Each row is followed by its class number.
[-1.64 -2.21 -0.36 -1.91 -1.67  0.95  2.26  0.76  4.42  5.22 -1.05 -2.57
 -0.98  1.89  1.09 -2.67 -2.34 -1.57  0.25 -2.09  3.03  0.26  3.23 -0.95
  1.83  1.58  1.63]	1
[-0.53 -0.70  0.70 -0.57 -3.86 -0.01 -0.26  0.24 -0.28  4.33 -0.46 -2.06
  0.14  0.79  0.51 -1.07 -2.22 -0.65  0.10 -2.79  1.33  0.53  0.65 -1.94
  2.86 -0.25  1.32]	1
[-1.72 -1.20 -0.44 -0.93 -1.17  0.06  0.84  0.72 -3.86  4.20 -1.23  0.11
  1.09  0.45 -1.70 -1.35 -1.45 -2.03 -0.57 -2.09  2.98  0.56 -0.53  0.05
  0.94 -0.75 -0.57]	0
[-1.80 -2.09  0.65  2.65 -3.51  1.84  1.08 -0.31 -4.74  5.02  0.46 -1.28
  0.72 -0.49 -0.19 -3.95 -2.57 -3.19 -0.50 -3.20  3.64  0.09  0.56  1.91
  1.36 -0.28 -0.30]	0
[ 1.42 -3.18  0.49 -2.30 -2.12  0.93  2.66  0.46  2.18  5.24  0.60 -2.32
 -1.96  0.80  1.37 -3.50 -1.65 -0.82 -0.13 -2.08  4.00 -0.16  1.44  2.63
  3.24  1.60  2.69]	1
[-5.70 -2.87 -1.69  0.64 -2.32  0.21  0.79  2.23  0.76  2.61 -0.08 -0.33
  1.36  0.73  0.13 -2.16 -0.98 -1.68 -0.95 -3.66  2.56  0.10  2.04  0.24
  0.27  1.41  2.52]	1
[-2.39 -0.83  0.15  1.88 -1.66  2.33  0.98 -2.02 -4.79  4.02  2.09 -0.50
  1.28 -0.11 -0.36 -2.10  0.46 -2.69 -1.10 -2.93  2.85  1.45  1.61  3.21
  0.41  0.50 -0.98]	0
[ 0.13 -1.50  1.15 -3.43 -2.97  0.52 -1.50  2.53  4.00  3.05  0.41 -0.97
 -1.25  1.03  0.54 -2.51 -0.29 -1.57 -0.33 -2.00 -2.60  1.67  4.07 -4.65
  1.95  2.07  4.05]	1
[-2.39 -2.13 -0.16  0.81 -1.16  1.11 -0.20  1.06 -1.88  2.99 -1.96  0.21
  0.92  0.63 -0.78 -1.06 -1.55 -2.86 -1.15 -1.40  3.87  0.59  2.08  0.71
  0.80  0.15 -1.31]	0
[-3.65 -0.07 -0.43  1.09 -2.07 -2.83  0.78  0.13 -1.03  0.71 -1.20  0.02
  0.75  0.74 -0.41 -0.67 -0.83 -1.05 -0.11 -2.13  1.71 -0.59  0.80 -1.22
  1.44  0.55  0.75]	0
[ 2.09 -2.62  0.99 -1.95 -2.86  0.50  2.82  1.90 -2.07  4.90  0.23 -1.05
  0.29  1.19  1.38 -2.69 -2.38 -0.96 -0.90 -3.34  2.93  0.70  0.90  1.05
  1.60  0.52  3.14]	1
[-1.10 -2.06  1.56 -1.42 -3.10  1.83  0.01  0.56 -0.51  3.80  1.56 -1.25
 -0.26 -0.72  0.54 -3.87 -1.30 -0.84 -0.34 -4.05 -1.27  1.24  2.42 -1.49
  2.33  0.85  2.22]	1
[ 0.03 -2.76  0.68 -1.15 -1.42  1.45  2.05  0.96  3.17  3.20  1.21 -1.00
 -0.49  0.69  0.60 -2.54 -0.51 -0.80 -0.09 -1.63  4.94 -0.27  1.75  0.69
  2.42  0.64  0.39]	1
[-0.83 -1.74 -1.27  1.56 -1.70  2.39  1.69 -0.59  1.44  4.39 -0.14 -0.84
 -0.30 -0.01  0.47 -2.97 -0.86 -2.48  0.39 -2.90  0.83  0.10  2.58  1.07
  1.74  1.40 -1.40]	0
[-1.85 -1.07  2.88  0.90 -1.95  1.55  1.88 -1.48 -0.60  3.49 -0.89 -0.57
  0.65 -0.05  1.39 -1.00  0.43 -2.51 -0.22 -1.72  4.28  0.85  1.85  0.22
  0.77 -2.46 -0.99]	0
[ 0.09 -2.09  0.21 -0.84 -2.87  0.61  1.61  0.99  3.19  3.13 -0.39 -1.38
 -1.04  0.39  0.73 -2.64 -1.44 -1.40  0.21 -3.16  3.37  0.33  2.44 -1.62
  2.62  0.47  1.69]	1
[-2.11 -1.50  0.60  0.06 -1.39  0.87 -0.32  2.32  2.59  2.46 -0.66  0.37
  0.18  0.68  2.19 -2.35 -1.67 -1.33 -0.23 -3.90  0.40  0.91  2.29  0.96
  2.03  0.23  1.57]	0
